Here is a tiny trained network, its code and every weight. The questions are about switching its units off for an input and a class, where a switched-off unit gives its printed mean instead of its output.

import numpy as np


def w(rows, s, z=0):
    codes = np.array(rows[::2]) - 128.0
    scale = np.full(codes.shape[1], s)
    scale[-1] = z or s
    return codes * scale


def f(y):
    return y / 2 * (1 + np.tanh(0.7978845608 * (y + 0.044715 * y**3)))


def log_softmax(a):
    a = a - a.max(-1, keepdims=True)
    return a - np.log(np.exp(a).sum(-1, keepdims=True))


def net(x, mask):
    res = np.array(x, float).reshape(1, 8) / 4 @ E
    y = f(res @ A[0][:, :-1].T + A[0][:, -1])
    res = res + np.where(mask, y, B[0][:, -1]) @ B[0][:, :-1]
    return log_softmax(res[-1] @ U[:, :-1].T + U[:, -1])


A, B = {}, {}
E = w([
[112,135,141,126,153,247],'x0',
[127,128,129,128,127,128],'x1',
[129,130,132,246,129,130],'x2',
[128,128,126,128,129,128],'x3',
[126,225,125,125,114,123],'x4',
[128,128,129,128,128,128],'x5',
[129,128,125,128,128,128],'x6',
[128,128,129,128,128,128],'x7',
],0.013)
A[0] = w([
[101,56,161,125,153,193,130],'neuron 0',
[127,130,128,129,130,132,106],'neuron 1',
[129,125,129,124,126,124,183],'neuron 2',
[126,129,130,139,136,143,116],'neuron 3',
[135,16,112,229,137,138,134],'neuron 4',
[130,162,122,104,120,132,131],'neuron 5',
[142,119,116,34,106,24,254],'neuron 6',
[128,128,127,130,127,126,128],'neuron 7',
[130,117,128,120,127,113,183],'neuron 8',
[129,134,127,127,127,124,133],'neuron 9',
[121,200,135,184,114,127,89],'neuron 10',
[126,137,128,137,135,142,113],'neuron 11',
[138,206,135,126,94,60,138],'neuron 12',
[125,136,128,118,129,145,129],'neuron 13',
[128,124,128,128,127,125,167],'neuron 14',
[127,127,129,127,130,134,125],'neuron 15',
[128,127,128,129,128,128,126],'neuron 16',
[127,131,128,130,130,131,91],'neuron 17',
[121,123,136,227,120,27,145],'neuron 18',
[120,203,121,70,111,120,144],'neuron 19',
[128,123,129,126,127,126,187],'neuron 20',
[127,143,127,125,131,139,118],'neuron 21',
[128,124,128,127,127,126,182],'neuron 22',
[126,124,130,127,130,134,129],'neuron 23',
[126,238,123,49,115,124,147],'neuron 24',
[130,82,133,97,135,116,193],'neuron 25',
[131,2,130,39,126,134,238],'neuron 26',
[129,131,127,132,125,121,136],'neuron 27',
[119,218,108,124,153,193,90],'neuron 28',
[124,133,129,117,129,143,127],'neuron 29',
[127,133,128,129,130,132,97],'neuron 30',
[129,230,139,197,123,123,83],'neuron 31',
[127,126,129,129,131,133,119],'neuron 32',
[133,135,134,198,141,216,69],'neuron 33',
[112,130,141,36,156,242,139],'neuron 34',
[127,117,128,127,126,125,193],'neuron 35',
[122,95,129,129,122,125,233],'neuron 36',
[128,132,127,129,128,129,95],'neuron 37',
[127,134,135,187,141,196,79],'neuron 38',
[132,54,112,135,111,81,188],'neuron 39',
[134,84,120,123,123,96,198],'neuron 40',
],0.01,0.0024)
B[0] = w([
[183,149,178,106,141,234,204],'neuron 0',
[127,127,134,121,129,127,126],'neuron 1',
[128,128,115,137,127,132,136],'neuron 2',
[120,125,145,112,134,131,134],'neuron 3',
[140,5,168,188,206,143,250],'neuron 4',
[137,106,130,114,101,117,145],'neuron 5',
[24,111,89,188,33,195,247],'neuron 6',
[128,129,130,131,128,126,128],'neuron 7',
[119,130,107,149,125,130,141],'neuron 8',
[130,129,127,131,119,127,129],'neuron 9',
[115,196,173,111,105,99,187],'neuron 10',
[118,127,142,112,130,122,133],'neuron 11',
[193,152,180,158,43,191,206],'neuron 12',
[131,125,124,104,131,122,134],'neuron 13',
[127,128,122,136,131,130,134],'neuron 14',
[128,127,128,119,132,131,128],'neuron 15',
[128,128,129,128,129,128,128],'neuron 16',
[128,128,136,122,127,125,124],'neuron 17',
[232,153,133,191,193,50,255],'neuron 18',
[157,61,132,122,66,128,187],'neuron 19',
[127,128,118,135,132,133,137],'neuron 20',
[124,125,130,112,123,115,131],'neuron 21',
[127,128,120,135,131,131,136],'neuron 22',
[128,127,129,120,134,133,129],'neuron 23',
[163,21,119,119,49,116,216],'neuron 24',
[108,158,92,138,152,141,163],'neuron 25',
[87,254,65,113,167,166,240],'neuron 26',
[131,131,131,138,124,124,131],'neuron 27',
[72,100,100,68,131,16,199],'neuron 28',
[133,126,123,106,131,124,133],'neuron 29',
[128,128,135,120,126,124,125],'neuron 30',
[109,225,180,105,84,89,211],'neuron 31',
[128,127,132,122,133,130,128],'neuron 32',
[45,104,204,81,118,162,215],'neuron 33',
[240,142,74,27,195,100,246],'neuron 34',
[126,128,116,141,137,135,139],'neuron 35',
[121,125,106,156,163,145,154],'neuron 36',
[128,128,134,123,125,125,124],'neuron 37',
[64,110,192,90,123,151,196],'neuron 38',
[82,110,88,169,179,60,195],'neuron 39',
[96,125,92,165,152,101,167],'neuron 40',
],0.034,0.0094)
U = w([
[3,189,67,164,134,153,249],'0',
[117,51,135,165,54,180,131],'1',
[194,218,94,93,187,168,137],'2',
[200,57,99,80,131,57,111],'3',
[178,58,104,183,197,67,168],'4',
[215,225,160,153,112,89,113],'5',
[92,41,183,127,150,217,86],'6',
[11,172,164,85,110,100,15],'7',
],0.0049,0.0011)

Each question gives the input, the list of numbers given to net, and the class t.
The units are the neurons (one row each of A and B). Each row of codes is followed by its name. A weight is (code - 128) times the scale printed after its matrix; where a second scale follows, it is the last column's (A, B and U).
mask holds one flag per neuron, in row order. A switched-off neuron (its flag False) gives its mean, the last column of its row in B, instead of its output. The means were averaged over made-up inputs and are rounded, as every weight is.
A unit's drop is (log p(t) with every unit on - log p(t) with that unit switched off) / (log p(t) with every unit on - log p(t) with every unit switched off).
The circuit of an input: a set's keep is (log p(t) with only the set's units on - log p(t) with every unit switched off) / (log p(t) with every unit on - log p(t) with every unit switched off). Starting from the 12 units with the biggest drops (on a tie, the unit counted first), units are removed one at a time, each time the one whose removal leaves the highest keep (on an exact tie, the one counted first), for as long as the keep stays at least 0.8.
circuit, biggest first: the units of the circuit, biggest drop first
most important unit: the unit with the biggest drop
k most important neurons: the k neurons with the biggest drops, biggest first
drop when u is switched off: that unit's drop, to one decimal
input [0,-8,2,-8,-6,-3,-2,6], class 4: circuit, biggest first -> [neuron 6; neuron 4]
input [-1,-4,1,-8,-7,-5,1,-2], class 4: circuit, biggest first -> [neuron 4; neuron 33]
input [5,-8,-8,0,0,8,-3,-4], class 2: most important unit -> neuron 26
input [1,4,1,6,5,3,8,8], class 7: circuit, biggest first -> [neuron 18; neuron 31]
input [1,-1,-7,-3,1,2,7,-2], class 3: circuit, biggest first -> [neuron 34; neuron 24]
input [-3,-1,0,7,2,0,4,-2], class 1: circuit, biggest first -> [neuron 34; neuron 26]
input [0,-6,-6,1,-1,0,-6,0], class 0: circuit, biggest first -> [neuron 6; neuron 26]
input [7,-1,0,0,8,1,-3,4], class 3: 4 most important neurons -> [neuron 34; neuron 24; neuron 6; neuron 26]
input [6,-8,0,-8,-8,-3,8,2], class 2: 2 most important neurons -> [neuron 26; neuron 34]
input [8,-2,1,-6,1,-3,7,-5], class 7: 3 most important neurons -> [neuron 33; neuron 28; neuron 4]
input [-8,-1,0,6,8,-5,-5,-6], class 1: 4 most important neurons -> [neuron 6; neuron 24; neuron 34; neuron 19]
input [8,-1,1,4,7,6,5,-8], class 7: 4 most important neurons -> [neuron 33; neuron 31; neuron 18; neuron 38]
input [7,5,4,8,1,-2,4,0], class 7: 2 most important neurons -> [neuron 28; neuron 24]
input [-3,-1,5,5,1,-6,-4,0], class 5: most important neuron -> [neuron 31]
input [0,8,-3,5,0,7,2,4], class 0: 2 most important neurons -> [neuron 18; neuron 4]
input [-1,-8,-1,-4,8,-8,-3,5], class 1: 2 most important neurons -> [neuron 24; neuron 34]
input [-5,3,-6,-3,6,-1,-5,7], class 1: drop when neuron 27 is switched off -> 0.0
input [4,-1,0,-7,0,3,-2,-2], class 2: drop when neuron 19 is switched off -> 0.3
input [-8,0,0,6,-4,-5,0,-3], class 0: drop when neuron 6 is switched off -> 1.7
input [4,-2,8,-4,2,-3,8,4], class 7: most important unit -> neuron 31
input [1,-5,4,1,6,-2,-3,5], class 7: 2 most important neurons -> [neuron 34; neuron 28]
